Below is a small trained network, with its code and all its weights. Each question gives an input and a class and asks what happens when units are switched off, that is, made to give their printed mean instead of their output.

import numpy as np


def w(rows, s, z=0):
    codes = np.array(rows[::2]) - 128.0
    scale = np.full(codes.shape[1], s)
    scale[-1] = z or s
    return codes * scale


def f(y):
    return np.maximum(y, 0)


def log_softmax(a):
    a = a - a.max(-1, keepdims=True)
    return a - np.log(np.exp(a).sum(-1, keepdims=True))


def net(x, mask):
    res = np.array(x, float).reshape(1, 4) / 4 @ E
    y = f(res @ A[0][:, :-1].T + A[0][:, -1])
    res = res + np.where(mask, y, B[0][:, -1]) @ B[0][:, :-1]
    return log_softmax(res[-1] @ U[:, :-1].T + U[:, -1])


A, B = {}, {}
E = w([
[183,64,66,32,215,101,69,16],'x0',
[173,106,30,100,63,183,56,255],'x1',
[141,244,187,40,246,189,135,134],'x2',
[10,128,173,152,167,116,109,141],'x3',
],0.0096)
A[0] = w([
[254,144,65,98,109,141,100,107,94],'N0',
[162,126,204,190,124,46,176,86,159],'N1',
[136,58,121,197,78,48,202,72,153],'N2',
[79,129,93,147,22,136,87,170,203],'N3',
[91,85,97,193,65,41,217,126,61],'N4',
[214,217,138,117,139,237,158,114,182],'N5',
[99,168,147,141,77,117,154,200,60],'N6',
[138,129,84,106,128,211,104,230,187],'N7',
[104,82,103,74,144,121,112,79,176],'N8',
[83,144,136,182,50,174,129,181,70],'N9',
[235,228,172,85,157,167,202,121,172],'N10',
[161,121,68,94,109,102,48,79,88],'N11',
[254,125,83,114,102,126,83,83,254],'N12',
[236,113,54,76,86,129,107,144,100],'N13',
],0.011,0.0039)
B[0] = w([
[139,104,38,191,147,107,208,156,226],'N0',
[50,141,162,132,206,87,178,60,226],'N1',
[16,47,194,179,120,220,182,122,252],'N2',
[85,1,142,237,49,142,126,159,253],'N3',
[36,165,185,87,118,197,130,72,239],'N4',
[46,150,146,129,171,251,150,187,230],'N5',
[139,231,141,160,73,156,162,191,211],'N6',
[137,157,225,110,131,46,131,127,236],'N7',
[150,143,135,141,129,107,61,125,206],'N8',
[100,83,119,225,69,234,164,223,236],'N9',
[29,195,88,96,218,235,164,146,251],'N10',
[149,103,61,191,115,140,90,167,212],'N11',
[197,55,34,227,119,89,187,127,252],'N12',
[235,63,38,224,169,94,146,73,240],'N13',
],0.0092,0.013)
U = w([
[164,246,205,80,74,51,101,180,2],'0',
[122,190,116,192,119,146,174,177,47],'1',
[230,66,68,149,77,7,144,86,65],'2',
[181,91,36,176,85,164,103,180,147],'3',
[137,219,148,24,126,174,87,199,36],'4',
[75,124,135,98,179,139,209,61,209],'5',
[98,161,166,58,194,20,114,38,211],'6',
[88,110,184,178,18,165,103,161,121],'7',
],0.011,0.0056)

Each question gives the input, the list of numbers given to net, and the class t.
The units are the neurons (one row each of A and B). Each row of codes is followed by its name. A weight is (code - 128) times the scale printed after its matrix; where a second scale follows, it is the last column's (A, B and U).
mask holds one flag per neuron, in row order. A switched-off neuron (its flag False) gives its mean, the last column of its row in B, instead of its output. The means were averaged over made-up inputs and are rounded, as every weight is.
A unit's drop is (log p(t) with every unit on - log p(t) with that unit switched off) / (log p(t) with every unit on - log p(t) with every unit switched off).
most important unit: the unit with the biggest drop
top k neurons: the k neurons with the biggest drops, biggest first
drop of u: that unit's drop, to one decimal
input [6,-2,6,-7], class 3: most important unit : N12
input [0,0,1,-2], class 3: top 3 neurons : [N1, N4, N2]
input [8,-7,-3,-2], class 2: top 2 neurons : [N10, N12]
input [3,-4,-4,-4], class 5: top 3 neurons : [N2, N1, N3]
input [3,-4,-7,0], class 5: top 3 neurons : [N1, N9, N3]
input [4,-1,-1,8], class 6: top 2 neurons : [N9, N3]
input [-8,-7,6,-4], class 5: top 2 neurons : [N1, N10]
input [4,-6,5,8], class 6: drop of N2 : 0.1
input [-4,4,3,1], class 7: drop of N6 : 0.0
input [4,4,0,-5], class 2: drop of N13 : 0.1
